Below are the code and all the weights of a small trained network. Each question names an input and a target symbol and asks about switching units off, where a switched-off unit gives its printed mean instead of its output.

import numpy as np


def w(rows, s, z=0):
    codes = np.array(rows[::2]) - 128.0
    scale = np.full(codes.shape[1], s)
    scale[-1] = z or s
    return codes * scale


def norm(h):
    return h / np.sqrt((h * h).mean(-1, keepdims=True) + 1e-5)


def f(y):
    return np.maximum(y, 0)


def softmax(a):
    e = np.exp(a - a.max(-1, keepdims=True))
    return e / e.sum(-1, keepdims=True)


def log_softmax(a):
    a = a - a.max(-1, keepdims=True)
    return a - np.log(np.exp(a).sum(-1, keepdims=True))


def net(x, mask):
    ids = ['αβγδεηλμξπστφψω'.index(c) for c in x.split()]
    T = len(ids)
    res = E[ids] + P[:T]
    r = norm(res)
    for j in range(2):
        rows = slice(2 * j, 2 * j + 2)
        q, k, v = (r @ M[0][rows].T for M in (Q, K, V))
        z = softmax(np.where(np.tri(T) > 0, q @ k.T / 2**0.5, -1e9)) @ v
        o = O[0][rows]
        res = res + np.where(mask[j], z, o[:, -1]) @ o[:, :-1]
    y = f(norm(res) @ A[0][:, :-1].T + A[0][:, -1])
    res = res + np.where(mask[2:14], y, B[0][:, -1]) @ B[0][:, :-1]
    return log_softmax(norm(res)[-1] @ U[:, :-1].T + U[:, -1])


Q, K, V, O, A, B = {}, {}, {}, {}, {}, {}
E = w([
[72,78,136,111,164,202,190,114,178,65],'α',
[171,164,186,195,128,71,129,252,138,193],'β',
[89,101,131,127,227,145,63,147,158,47],'γ',
[119,161,141,58,24,122,165,143,147,95],'δ',
[200,115,90,180,230,64,135,100,231,162],'ε',
[190,201,166,133,122,114,176,138,119,70],'η',
[218,121,158,74,146,82,152,137,122,217],'λ',
[121,109,150,181,65,247,123,123,168,167],'μ',
[150,71,128,109,232,173,81,238,81,139],'ξ',
[177,84,104,171,144,160,242,99,208,91],'π',
[111,189,119,148,121,210,79,56,145,58],'σ',
[43,242,12,142,139,115,183,95,27,183],'τ',
[150,165,86,100,130,76,149,107,215,105],'φ',
[151,124,154,18,165,139,113,132,104,151],'ψ',
[161,49,88,102,109,140,78,180,139,127],'ω',
],0.0027)
P = w([
[140,3,231,147,106,59,75,73,119,73],'0',
[145,57,179,130,135,72,97,88,140,70],'1',
[162,90,168,129,130,81,117,100,149,84],'2',
[161,107,148,120,128,96,119,113,154,101],'3',
[163,118,127,110,125,108,121,128,154,109],'4',
[161,125,107,104,128,118,126,139,159,120],'5',
[161,134,87,100,123,135,119,143,154,133],'6',
[160,140,76,97,121,142,125,161,159,142],'7',
[159,149,60,91,124,157,124,164,156,150],'8',
[155,157,43,91,120,167,128,174,155,159],'9',
[153,163,38,82,110,179,129,186,164,161],'10',
],0.0017)
Q[0] = w([
[253,103,113,91,150,78,120,188,147,88],'h1',
[118,214,232,216,120,120,218,24,53,23],'h1',
[140,70,131,134,158,110,141,129,148,113],'h2',
[85,106,168,189,181,85,128,112,111,117],'h2',
],0.0053)
K[0] = w([
[105,221,125,140,159,108,253,46,26,121],'h1',
[200,80,214,119,109,82,85,96,159,34],'h1',
[198,140,130,86,165,176,163,85,206,133],'h2',
[167,77,214,126,109,101,93,150,173,47],'h2',
],0.0044)
V[0] = w([
[216,215,153,113,205,229,139,222,162,121],'h1',
[183,6,230,163,115,106,60,145,136,37],'h1',
[196,53,241,18,173,194,179,165,212,49],'h2',
[77,118,54,45,137,83,212,49,2,161],'h2',
],0.0019)
O[0] = w([
[203,72,231,145,122,101,116,134,70,117,119],'h1',
[173,122,57,92,114,139,123,251,91,191,243],'h1',
[82,53,104,121,137,243,121,28,117,121,247],'h2',
[208,141,109,30,146,36,235,174,80,140,79],'h2',
],0.0025,0.0013)
A[0] = w([
[140,215,38,113,162,145,144,142,142,107,113],'n1',
[136,105,109,75,171,100,161,78,175,93,122],'n2',
[88,44,111,109,87,159,71,59,147,123,141],'n3',
[220,162,163,149,113,157,170,197,94,195,13],'n4',
[190,110,126,109,54,73,114,203,137,170,108],'n5',
[95,154,174,164,197,15,196,144,137,214,65],'n6',
[34,184,162,55,74,77,151,58,116,120,122],'n7',
[98,104,144,140,87,50,124,115,57,214,179],'n8',
[133,134,125,87,55,137,156,136,117,152,134],'n9',
[142,185,214,172,154,79,192,248,37,198,6],'n10',
[73,161,96,166,94,184,124,2,163,130,39],'n11',
[187,167,124,151,60,153,140,146,201,120,174],'n12',
],0.0033,0.0022)
B[0] = w([
[151,91,214,143,102,119,121,93,112,98,196],'n1',
[125,115,140,110,71,142,98,200,113,159,183],'n2',
[109,214,173,135,121,72,197,99,117,142,254],'n3',
[117,192,50,69,99,171,84,111,184,167,170],'n4',
[145,199,98,132,171,170,108,121,145,69,206],'n5',
[140,169,93,28,81,164,135,100,52,146,150],'n6',
[104,65,96,254,227,181,108,156,101,169,145],'n7',
[129,140,127,152,162,113,169,82,186,36,157],'n8',
[125,110,114,116,159,90,125,123,105,120,164],'n9',
[150,92,205,223,105,219,132,189,184,148,164],'n10',
[193,184,72,71,125,118,68,152,113,133,162],'n11',
[86,76,125,150,137,82,129,121,85,154,231],'n12',
],0.0038,0.0033)
U = w([
[86,249,138,130,125,123,61,58,134,57,34],'α',
[203,163,95,75,213,102,157,34,204,132,27],'β',
[185,162,211,219,110,208,109,191,231,109,1],'γ',
[151,79,93,209,175,54,88,86,180,200,119],'δ',
[132,59,166,127,200,171,89,204,66,189,124],'ε',
[129,114,1,97,90,173,83,197,142,132,219],'η',
[56,139,57,197,170,87,200,100,50,103,192],'λ',
[43,101,160,64,90,218,212,126,154,92,53],'μ',
[46,121,174,130,215,172,88,108,160,82,178],'ξ',
[78,144,180,215,64,181,101,134,154,235,96],'π',
[162,35,107,168,75,147,229,77,202,131,49],'σ',
[208,102,213,158,84,153,134,97,54,64,236],'τ',
[146,103,186,16,174,113,169,105,61,232,8],'φ',
[148,150,114,147,173,83,164,215,135,90,46],'ψ',
[83,145,169,81,33,21,150,135,150,151,213],'ω',
],0.0081,0.0027)

Each question gives the input, a string of symbols that net reads in full, and the target symbol t.
The units are the heads (2 rows each of Q, K, V and O) and the neurons (one row each of A and B). Each row of codes is followed by its name. A weight is (code - 128) times the scale printed after its matrix; where a second scale follows, it is the last column's (O, A, B and U).
mask holds one flag per unit, heads first, then neurons. A switched-off unit (its flag False) gives its mean, the last column of its rows in O or B, instead of its output. The means were averaged over made-up inputs and are rounded, as every weight is.
A unit's drop is (log p(t) with every unit on - log p(t) with that unit switched off) / (log p(t) with every unit on - log p(t) with every unit switched off).
The circuit of an input: a set's keep is (log p(t) with only the set's units on - log p(t) with every unit switched off) / (log p(t) with every unit on - log p(t) with every unit switched off). Starting from the 12 units with the biggest drops (on a tie, the unit counted first), units are removed one at a time, each time the one whose removal leaves the highest keep (on an exact tie, the one counted first), for as long as the keep stays at least 0.8.
circuit, biggest first: the units of the circuit, biggest drop first
unit that matters most: the unit with the biggest drop
top k neurons: the k neurons with the biggest drops, biggest first
which heads matter: for each layer, one digit per head in row order, 1 if its drop is at least 0.15 and else 0, layers parted by /
input α ω λ ξ σ σ ω σ λ η, target τ: unit that matters most -> n1
input σ η ω η σ σ ω ω η η ω, target τ: circuit, biggest first -> h1, n3
input η η ω β ω λ λ ω, target β: top 2 neurons -> n3, n2
input ω τ ω ω ω, target ω: circuit, biggest first -> h1, n2, h2
input α ω σ γ ω μ ω, target π: circuit, biggest first -> h2, n3
input λ τ γ, target α: circuit, biggest first -> h1, n11, n3, h2
input ω η ω ξ η, target η: circuit, biggest first -> h1, n4, n3
input η φ ω η α η ω, target τ: circuit, biggest first -> h1, h2, n3
input η ω η τ ω σ σ σ σ, target τ: which heads matter -> 01
input σ ω ω ω ω μ η μ ω, target π: circuit, biggest first -> h2, n3, h1
input σ ω τ ξ ω ω ψ ψ, target ε: circuit, biggest first -> n7, h1, h2, n2
input ω σ η η τ ω φ, target δ: top 3 neurons -> n7, n3, n2
input π ξ β, target γ: which heads matter -> 00
input η τ ξ, target ξ: which heads matter -> 10
input ω ω ω ξ ω ψ η β, target γ: which heads matter -> 10
input β β λ ξ ω η ω ω ω η, target η: circuit, biggest first -> n3
input μ ω ω λ φ ω ω σ ω, target α: top 4 neurons -> n3, n10, n2, n1
input λ τ ω ω ω φ β, target π: top 3 neurons -> n10, n6, n3
input ω η τ λ π η σ η φ, target δ: top 3 neurons -> n7, n3, n1
input τ ψ μ μ, target η: circuit, biggest first -> h2, n4, h1, n3
